Here is a tiny trained network, its code and every weight. The questions are about switching its units off for an input and a target symbol, where a switched-off unit gives its printed mean instead of its output.

import numpy as np


def w(rows, s, z=0):
    codes = np.array(rows[::2]) - 128.0
    scale = np.full(codes.shape[1], s)
    scale[-1] = z or s
    return codes * scale


def norm(h):
    return h / np.sqrt((h * h).mean(-1, keepdims=True) + 1e-5)


def f(y):
    return y / 2 * (1 + np.tanh(0.7978845608 * (y + 0.044715 * y**3)))


def softmax(a):
    e = np.exp(a - a.max(-1, keepdims=True))
    return e / e.sum(-1, keepdims=True)


def log_softmax(a):
    a = a - a.max(-1, keepdims=True)
    return a - np.log(np.exp(a).sum(-1, keepdims=True))


def net(x, mask):
    ids = ['αγδεζθλψω'.index(c) for c in x.split()]
    T = len(ids)
    res = E[ids] + P[:T]
    u = 0
    for l in range(2):
        r = norm(res)
        for j in range(3):
            rows = slice(2 * j, 2 * j + 2)
            q, k, v = (r @ M[l][rows].T for M in (Q, K, V))
            z = softmax(np.where(np.tri(T) > 0, q @ k.T / 2**0.5, -1e9)) @ v
            o = O[l][rows]
            res = res + np.where(mask[u + j], z, o[:, -1]) @ o[:, :-1]
        u += 3
        y = f(norm(res) @ A[l][:, :-1].T + A[l][:, -1])
        res = res + np.where(mask[u : u + 4], y, B[l][:, -1]) @ B[l][:, :-1]
        u += 4
    return log_softmax(norm(res)[-1] @ U[:, :-1].T + U[:, -1])


Q, K, V, O, A, B = {}, {}, {}, {}, {}, {}
E = w([
[132,191,106,172,176,119,180,163,186,109,87],'α',
[87,76,182,147,174,53,136,130,148,200,174],'γ',
[104,136,98,196,118,152,61,188,109,156,130],'δ',
[116,112,206,168,144,169,192,68,168,123,165],'ε',
[132,118,171,90,142,32,105,109,126,89,75],'ζ',
[128,126,197,177,149,110,74,90,101,80,177],'θ',
[136,94,88,160,45,114,134,87,135,143,110],'λ',
[254,121,130,73,194,194,94,88,161,171,147],'ψ',
[84,135,54,125,162,107,129,34,119,173,121],'ω',
],0.021)
P = w([
[151,149,147,118,166,120,132,160,127,124,163],'0',
[129,124,139,161,140,142,146,126,76,126,84],'1',
[112,111,118,124,134,132,110,117,146,109,133],'2',
[140,93,114,180,164,120,103,106,132,132,102],'3',
[115,145,100,68,105,133,167,176,83,87,192],'4',
[89,220,171,105,66,125,127,122,133,157,132],'5',
[185,178,100,101,106,121,197,160,7,149,164],'6',
[102,93,123,151,135,131,86,106,193,93,119],'7',
[139,149,138,228,107,88,78,80,189,145,87],'8',
[95,9,86,141,176,148,85,123,189,50,110],'9',
[128,223,140,130,46,104,134,109,98,179,124],'10',
],0.02)
Q[0] = w([
[96,76,113,155,228,146,83,137,188,82,100],'L0H1',
[150,209,204,213,153,104,82,75,134,219,39],'L0H1',
[103,168,144,95,157,150,177,133,29,161,98],'L0H2',
[122,7,68,117,169,143,171,170,93,50,155],'L0H2',
[237,131,151,81,169,173,115,144,70,184,134],'L0H3',
[194,16,76,91,182,181,100,140,178,88,131],'L0H3',
],0.012)
K[0] = w([
[137,181,124,86,88,116,175,156,76,132,181],'L0H1',
[71,161,122,70,92,134,77,128,223,108,176],'L0H1',
[164,79,121,200,152,106,104,98,157,131,94],'L0H2',
[168,122,133,151,146,120,186,144,7,136,111],'L0H2',
[245,70,99,140,156,146,101,105,172,160,112],'L0H3',
[243,151,94,69,122,127,168,157,82,158,197],'L0H3',
],0.014)
V[0] = w([
[167,114,93,105,23,72,92,158,150,147,91],'L0H1',
[156,102,128,194,26,117,192,64,160,134,177],'L0H1',
[57,190,38,96,164,78,146,33,91,132,143],'L0H2',
[166,248,82,149,147,103,212,135,200,2,78],'L0H2',
[140,181,137,157,103,87,66,47,88,12,184],'L0H3',
[168,74,184,45,110,46,171,91,151,126,101],'L0H3',
],0.0071)
O[0] = w([
[92,79,140,30,130,146,109,178,82,137,42,135],'L0H1',
[88,89,176,135,124,182,164,112,77,195,62,252],'L0H1',
[52,166,65,93,190,112,133,60,69,161,127,215],'L0H2',
[130,162,136,117,251,154,174,190,106,75,74,104],'L0H2',
[161,148,181,142,224,141,91,117,42,81,106,213],'L0H3',
[154,75,148,108,104,57,150,91,137,128,114,146],'L0H3',
],0.011,0.0047)
A[0] = w([
[132,132,129,125,227,101,172,193,140,184,136,93],'L0N1',
[148,140,63,101,149,88,2,234,99,182,121,191],'L0N2',
[167,116,140,84,164,55,197,86,130,131,98,252],'L0N3',
[122,89,128,144,139,136,101,118,192,124,99,125],'L0N4',
],0.0096,0.0034)
B[0] = w([
[130,125,129,138,106,74,122,134,162,183,151,170],'L0N1',
[103,154,141,98,2,132,106,86,180,73,129,159],'L0N2',
[137,146,117,137,32,122,138,88,145,80,98,253],'L0N3',
[79,113,135,169,141,132,110,139,136,107,123,165],'L0N4',
],0.016,0.0056)
Q[1] = w([
[147,149,104,172,198,43,101,219,133,154,222],'L1H1',
[180,170,134,149,112,206,127,5,105,163,99],'L1H1',
[74,165,155,219,75,99,118,137,101,156,60],'L1H2',
[72,56,80,159,158,137,108,144,155,71,120],'L1H2',
[221,157,111,88,136,114,108,150,145,186,131],'L1H3',
[81,194,146,219,109,56,179,89,128,81,183],'L1H3',
],0.011)
K[1] = w([
[225,161,92,151,130,176,159,89,186,109,79],'L1H1',
[5,149,157,191,123,71,98,161,119,118,135],'L1H1',
[92,170,203,48,153,144,134,76,168,129,140],'L1H2',
[159,163,133,76,78,118,188,171,47,135,195],'L1H2',
[102,99,133,197,138,129,155,99,119,63,92],'L1H3',
[178,131,85,102,166,174,72,105,209,174,108],'L1H3',
],0.012)
V[1] = w([
[111,137,136,104,127,191,51,133,98,37,146],'L1H1',
[88,112,242,55,197,39,110,131,155,138,176],'L1H1',
[112,126,78,214,84,14,47,244,13,166,112],'L1H2',
[254,124,65,77,166,130,54,147,143,205,128],'L1H2',
[100,99,78,176,121,112,116,148,210,169,70],'L1H3',
[76,121,111,216,119,72,87,181,106,111,123],'L1H3',
],0.0064)
O[1] = w([
[118,168,141,170,133,149,95,97,95,119,111,66],'L1H1',
[128,74,153,180,142,45,129,117,127,163,181,128],'L1H1',
[145,134,104,234,95,38,89,189,78,145,73,79],'L1H2',
[202,101,64,35,164,137,79,126,158,190,106,2],'L1H2',
[87,231,217,146,155,127,116,101,161,190,106,156],'L1H3',
[2,114,129,159,84,85,167,197,11,86,138,101],'L1H3',
],0.0075,0.004)
A[1] = w([
[116,154,63,127,110,95,154,145,174,169,72,221],'L1N1',
[155,77,128,80,105,155,121,135,75,188,82,3],'L1N2',
[193,149,114,153,81,95,108,106,113,117,97,209],'L1N3',
[169,155,198,125,208,85,1,140,41,129,177,196],'L1N4',
],0.0083,0.0052)
B[1] = w([
[67,124,73,102,168,110,146,206,135,180,36,233],'L1N1',
[215,167,2,154,12,94,133,111,108,112,203,164],'L1N2',
[121,140,193,36,207,122,99,174,138,124,162,253],'L1N3',
[224,95,47,165,74,73,172,163,97,221,82,193],'L1N4',
],0.0095,0.0054)
U = w([
[136,160,75,132,145,88,213,225,164,109,70,158],'α',
[104,67,108,137,80,3,149,165,174,188,172,93],'γ',
[91,162,105,136,84,161,12,216,111,102,160,130],'δ',
[123,104,163,165,117,167,255,83,146,71,153,59],'ε',
[152,123,137,71,84,7,138,114,127,2,74,1],'ζ',
[188,111,130,166,175,82,71,163,35,113,161,204],'θ',
[110,49,148,65,99,161,163,179,58,172,41,238],'λ',
[222,99,104,20,155,154,100,137,193,155,124,184],'ψ',
[82,166,34,92,146,75,135,61,83,132,138,81],'ω',
],0.0069,0.0038)

Each question gives the input, a string of symbols that net reads in full, and the target symbol t.
The units are the heads (2 rows each of Q, K, V and O) and the neurons (one row each of A and B). Each row of codes is followed by its name. A weight is (code - 128) times the scale printed after its matrix; where a second scale follows, it is the last column's (O, A, B and U).
mask holds one flag per unit, layer by layer, with each layer's heads first. A switched-off unit (its flag False) gives its mean, the last column of its rows in O or B, instead of its output. The means were averaged over made-up inputs and are rounded, as every weight is.
A unit's drop is (log p(t) with every unit on - log p(t) with that unit switched off) / (log p(t) with every unit on - log p(t) with every unit switched off).
The circuit of an input: a set's keep is (log p(t) with only the set's units on - log p(t) with every unit switched off) / (log p(t) with every unit on - log p(t) with every unit switched off). Starting from the 12 units with the biggest drops (on a tie, the unit counted first), units are removed one at a time, each time the one whose removal leaves the highest keep (on an exact tie, the one counted first), for as long as the keep stays at least 0.8.
circuit, biggest first: the units of the circuit, biggest drop first
unit that matters most: the unit with the biggest drop
top k neurons: the k neurons with the biggest drops, biggest first
which heads matter: for each layer, one digit per head in row order, 1 if its drop is at least 0.15 and else 0, layers parted by /
drop of u: that unit's drop, to one decimal
input δ ζ α λ ε γ λ θ ω λ α, target θ: which heads matter : 001 / 000
input ε α ψ δ λ ε, target ψ: which heads matter : 000 / 011
input ε λ ψ, target ε: unit that matters most : L0H1
input λ α δ α λ ζ δ λ ε, target ζ: which heads matter : 101 / 000
input α ζ α ε λ ω ψ, target ε: which heads matter : 100 / 010
input ζ λ δ ω ψ θ ε α θ ω, target ε: circuit, biggest first : [L0H1; L1H2]
input ε ψ γ λ ψ α ψ ω ε ω, target ψ: which heads matter : 000 / 011
input θ λ ω γ θ ζ, target ω: which heads matter : 010 / 000
input ω δ δ λ θ γ ζ α ζ ω, target ζ: circuit, biggest first : [L0H3; L0N3]
input ω α ε θ θ δ λ, target θ: circuit, biggest first : [L0H3; L0H1]
input γ ζ α ζ ω ψ γ, target ζ: which heads matter : 101 / 000
input ζ λ ω γ λ ζ ω, target γ: circuit, biggest first : [L0H2; L1H1]
input θ ε θ γ γ ω λ ε γ ω θ, target ε: top 2 neurons : [L0N1; L1N1]
input α α ω λ θ, target α: top 2 neurons : [L1N4; L0N1]
input θ α ε γ θ ζ ε ψ λ, target ζ: unit that matters most : L0H3
input ψ λ θ ε γ λ λ, target ε: circuit, biggest first : [L1H2; L0H1]
input λ α λ α γ ψ ε ω, target γ: which heads matter : 011 / 100
input δ λ α, target δ: top 2 neurons : [L0N2; L1N4]
input ε ε ε ψ λ ω ω ε δ γ α, target ε: which heads matter : 000 / 010
input γ λ δ γ ψ θ γ λ, target ψ: which heads matter : 000 / 011
input ψ ψ γ ζ α ω ψ α λ γ ω, target α: which heads matter : 010 / 000
input ω θ λ θ ω, target θ: unit that matters most : L0H3
input λ λ ε θ θ λ λ ζ λ ζ, target λ: which heads matter : 100 / 000
input ω α ψ ε ω γ α δ γ γ λ, target δ: top 2 neurons : [L0N3; L1N4]
input λ ζ λ α λ ω, target λ: drop of L0H1 : 0.7
input λ ψ λ λ ζ λ λ λ, target λ: drop of L0N2 : 0.1
input γ ω λ, target γ: drop of L1H2 : 0.0
input α λ θ γ λ λ ζ δ ψ, target λ: unit that matters most : L0H1
input ψ θ δ λ λ α δ λ λ, target λ: drop of L0H1 : 0.8
